Small tables with named rows and columns. After each table, cells are looked up by row and column.

Table Zomati
fields: Puvurus, Bil, Nugov, Dib, Bar, Pupabul
Fafa: [170, 19, 153, 77, 129, 122]
Timu: [195, 114, 103, 121, 157, 67]
Lefetum: [54, 149, 47, 168, 121, 110]
Viba: [81, 47, 192, 91, 121, 133]
Vufopin: [193, 110, 128, 116, 158, 80]
Rep: [84, 26, 63, 55, 90, 31]
Lisof: [119, 147, 183, 139, 157, 104]

What is the Dib of Timu in Zomati?
121
What is the Bar of Fafa in Zomati?
129
What is the Pupabul of Rep in Zomati?
31
What is the Nugov of Viba in Zomati?
192
What is the Dib of Rep in Zomati?
55
What is the Puvurus of Rep in Zomati?
84
What is the Pupabul of Vufopin in Zomati?
80
Which row has the largest Bil? Lefetum

Rop:
	Zudosu	Latigok	Nanog	Gogi	Pog
Fod	-6.637	-5.211	4.541	2.036	-2.871
Mobato	-4.862	-6.828	0.926	5.129	-7.587
Nenoze	-2.882	0.732	-2.482	-1.574	-2.875
Foga	-4.371	-3.361	-0.150	3.925	-6.807
Rulil	-4.097	-1.339	-0.881	2.574	-6.126
Tuvo	1.218	-1.386	-8.596	-2.599	-5.381
Pugukat	-6.212	-5.130	3.654	1.664	-2.737
Kab	-8.619	-8.747	7.456	7.445	-6.308
Pagudi	0.757	-1.645	-7.667	-1.830	-5.945

What is the Pog of Pugukat in Rop? -2.737
What is the Gogi of Mobato in Rop? 5.129
What is the Nanog of Pugukat in Rop? 3.654
What is the Zudosu of Rulil in Rop? -4.097
What is the Nanog of Fod in Rop? 4.541
What is the Nanog of Rulil in Rop? -0.881
What is the Gogi of Kab in Rop? 7.445
What is the Nanog of Foga in Rop? -0.150

Dusukip:
|  | Vela | Zab | Digivus | Tadu |
|---|---|---|---|---|
| Labap | 171 | 162 | 91 | 17 |
| Zigadup | 141 | 59 | 102 | 157 |
| Kufi | 90 | 135 | 91 | 89 |
| Pizonik | 44 | 84 | 86 | 52 |
| Basezo | 78 | 139 | 93 | 75 |
| Mag | 65 | 134 | 71 | 37 |
| Movar | 83 | 137 | 73 | 86 |
| Luvamur | 101 | 106 | 32 | 117 |
| Bemi | 160 | 56 | 134 | 135 |
| Fem | 35 | 126 | 54 | 33 |
| Lal | 25 | 148 | 119 | 211 |

Digivus of Bemi: 134
Tadu of Mag: 37
Vela of Lal: 25
Digivus of Mag: 71
Tadu of Labap: 17
Zab of Luvamur: 106
Tadu of Zigadup: 157
Digivus of Movar: 73
Digivus of Kufi: 91
Vela of Pizonik: 44
Tadu of Pizonik: 52
Zab of Kufi: 135
Digivus of Zigadup: 102
Vela of Basezo: 78
Zab of Pizonik: 84
Tadu of Fem: 33
Digivus of Lal: 119
Row with the largest Tadu: Lal

Roser
        Sozavor  Sipome  Lutas  Mal  Dubago  Biko  Bip  Bomelas  Lusu
Nup         181      95    127  135     123   101  121      100    64
Mut          69     120    150  135     191   102  153      137    99
Folip       188      78    166   86     201    79  182       67    87
Ginane      106     141     96  168     105   164   92      165   181
Patu        155     123    142  205     145   135  106      191   119
Goboze      149     119    123  133     113   101  119      123   119

Bomelas of Nup is 100
Lusu of Goboze is 119
Lusu of Patu is 119
Dubago of Ginane is 105
Dubago of Nup is 123
Biko of Goboze is 101
Dubago of Folip is 201
Bomelas of Ginane is 165
Sipome of Ginane is 141
Biko of Patu is 135
Mal of Patu is 205
Lutas of Folip is 166
Biko of Ginane is 164
Mal of Folip is 86
Lusu of Folip is 87
Lutas of Ginane is 96
Lutas of Mut is 150
Sipome of Goboze is 119
Biko of Nup is 101
Sipome of Nup is 95

Puduned:
cols = Rosapef, Gur, Nav, Fab, Rosul, Vad, Tad, Piri, Meditip, Las
Neb: [-2271, 4569, -229, 831, 956, 35, 3389, -1366, -3680, -4152]
Muvopid: [2502, -3498, -2021, -3455, -263, 1291, 5227, 1839, 1316, -3057]
Mobuza: [-396, 2550, 1252, 365, 4099, 315, -295, -761, -3737, -6484]
Nezozol: [-1692, 2285, 36, 2044, 2109, -15, 521, 167, -3732, -6414]
Gef: [1408, 2290, -2161, 2178, -1095, 2462, -2565, -3628, 3157, -849]
Bim: [2462, -3594, -1961, -3436, -200, 1302, 5197, 1830, 1246, -3076]
Mutigok: [-191, -1320, 3633, 4647, 4021, -5766, 4278, -1674, 4665, -87]

Bim, Las -> -3076
Gef, Vad -> 2462
Nezozol, Nav -> 36
Neb, Meditip -> -3680
Mobuza, Rosapef -> -396
Neb, Tad -> 3389
Neb, Piri -> -1366
Nezozol, Vad -> -15
Mobuza, Gur -> 2550
Nezozol, Rosapef -> -1692

Les =
,Tig,Dizon,Bubepi,Fef,Vuvurut,Fomupu,Gopa,Duki,Mav
Silazer,46930,84497,19888,1334,51560,71183,47755,47135,38132
Der,51301,53702,44716,21981,46949,48347,54567,41897,24071
Zub,49498,63437,34393,24835,46000,60374,49922,40660,24860
Vap,51835,44366,46497,26844,44034,46356,54216,41156,21520
Kanebi,57167,56906,38100,48812,48683,42942,33334,57102,55645
Mari,56301,56752,42584,50307,48179,42806,34767,58198,55527

Kanebi, Tig => 57167
Kanebi, Duki => 57102
Kanebi, Fef => 48812
Vap, Vuvurut => 44034
Vap, Tig => 51835
Der, Fef => 21981
Der, Duki => 41897
Silazer, Bubepi => 19888
Silazer, Dizon => 84497
Vap, Gopa => 54216
Zub, Gopa => 49922
Silazer, Vuvurut => 51560
Vap, Fef => 26844
Silazer, Duki => 47135
Mari, Bubepi => 42584

Table Deg
fields: Vuta, Monis
Faz: [-0.40, 0.48]
Kamur: [-0.66, 0.44]
Zurugov: [-0.57, 0.51]
Ludu: [-0.27, 0.47]
Feluk: [-0.09, 0.59]
Tubibo: [-0.09, 0.53]
Deledap: [0.08, 0.44]
Ses: [0.15, 0.46]
Nek: [0.20, 0.40]
Dusopu: [0.39, 0.44]
Ludeb: [0.49, 0.42]
Bidibu: [0.57, 0.33]
Piz: [0.59, 0.22]
Pom: [0.83, 0.14]

Vuta of Tubibo is -0.09
Monis of Feluk is 0.59
Monis of Ses is 0.46
Monis of Nek is 0.40
Monis of Dusopu is 0.44
Vuta of Feluk is -0.09
Monis of Faz is 0.48
Monis of Ludu is 0.47
Monis of Deledap is 0.44
Vuta of Ses is 0.15
Vuta of Kamur is -0.66
Vuta of Ludeb is 0.49
Monis of Piz is 0.22
Vuta of Ludu is -0.27
Vuta of Pom is 0.83
Vuta of Dusopu is 0.39
Monis of Ludeb is 0.42

Let
cols = Savu, Nim
Tel: [2.78, 8.76]
Bude: [5.63, 5.37]
Vog: [8.32, 8.91]
Nuro: [4.34, 4.87]
Kuf: [8.71, 8.30]
Vazene: [7.50, 1.16]

Savu of Vazene is 7.50
Nim of Bude is 5.37
Nim of Nuro is 4.87
Savu of Bude is 5.63
Nim of Kuf is 8.30
Savu of Tel is 2.78
Savu of Kuf is 8.71
Nim of Vazene is 1.16
Nim of Tel is 8.76
Savu of Nuro is 4.34
Savu of Vog is 8.32
Nim of Vog is 8.91

Guk =
,Lilob,Zamoda,Rit,Ranupas,Berom
Sini,181,128,148,84,150
Kididip,194,100,143,167,159
Vadopa,102,98,112,135,98
Fegazal,124,171,137,107,35
Mef,94,118,156,97,145
Furigil,129,158,145,68,121
Rizil,118,124,142,156,139
Nofugin,97,19,202,50,76
Kiv,170,46,98,15,64
Vos,173,221,48,197,155

Lilob of Furigil: 129
Rit of Sini: 148
Berom of Sini: 150
Rit of Rizil: 142
Berom of Vadopa: 98
Rit of Kiv: 98
Lilob of Nofugin: 97
Berom of Kiv: 64
Rit of Furigil: 145
Berom of Furigil: 121

Tufudap
cols = Nituf, Deki, Nof, Pamuvu, Legagil
Tul: [139, 74, 130, 120, 148]
Nevubo: [155, 133, 192, 117, 159]
Vobig: [193, 126, 126, 147, 144]
Varamev: [186, 249, 222, 104, 107]
Tamevo: [168, 163, 176, 142, 135]
Mil: [126, 103, 101, 189, 106]
Daposi: [172, 119, 182, 88, 120]
Zalobiz: [110, 130, 54, 182, 135]
Rimiz: [172, 186, 227, 109, 146]

Tul, Nituf: 139
Vobig, Nof: 126
Tamevo, Legagil: 135
Daposi, Legagil: 120
Zalobiz, Pamuvu: 182
Mil, Pamuvu: 189
Which row has the largest Nituf? Vobig

Table Tofival
	Depi	Zinemu	Mab	Muzonus	Leb
Tevik	58.237	95.431	34.770	69.488	77.315
Kovokop	72.622	79.178	21.159	62.387	83.058
Zus	72.734	79.855	20.648	62.598	83.372
Baluse	57.382	95.254	35.752	69.426	76.244
Netened	59.114	95.476	34.402	69.633	78.990
Zarusu	73.252	72.963	22.604	60.047	80.947
Fadog	59.647	95.865	33.306	69.706	79.233
Menubu	53.388	97.540	41.173	70.724	74.840
Mavit	52.599	97.546	41.686	70.672	73.450
Per	72.282	73.383	23.722	60.330	79.764
Gurilik	73.169	80.787	20.487	63.225	84.012
Silolum	73.133	80.353	20.629	63.022	83.933
Ditivof	52.361	97.392	42.181	70.644	73.402
Sidumop	72.584	73.265	23.215	60.239	79.779

Sidumop, Depi => 72.584
Menubu, Mab => 41.173
Kovokop, Zinemu => 79.178
Zarusu, Depi => 73.252
Zus, Mab => 20.648
Menubu, Leb => 74.840

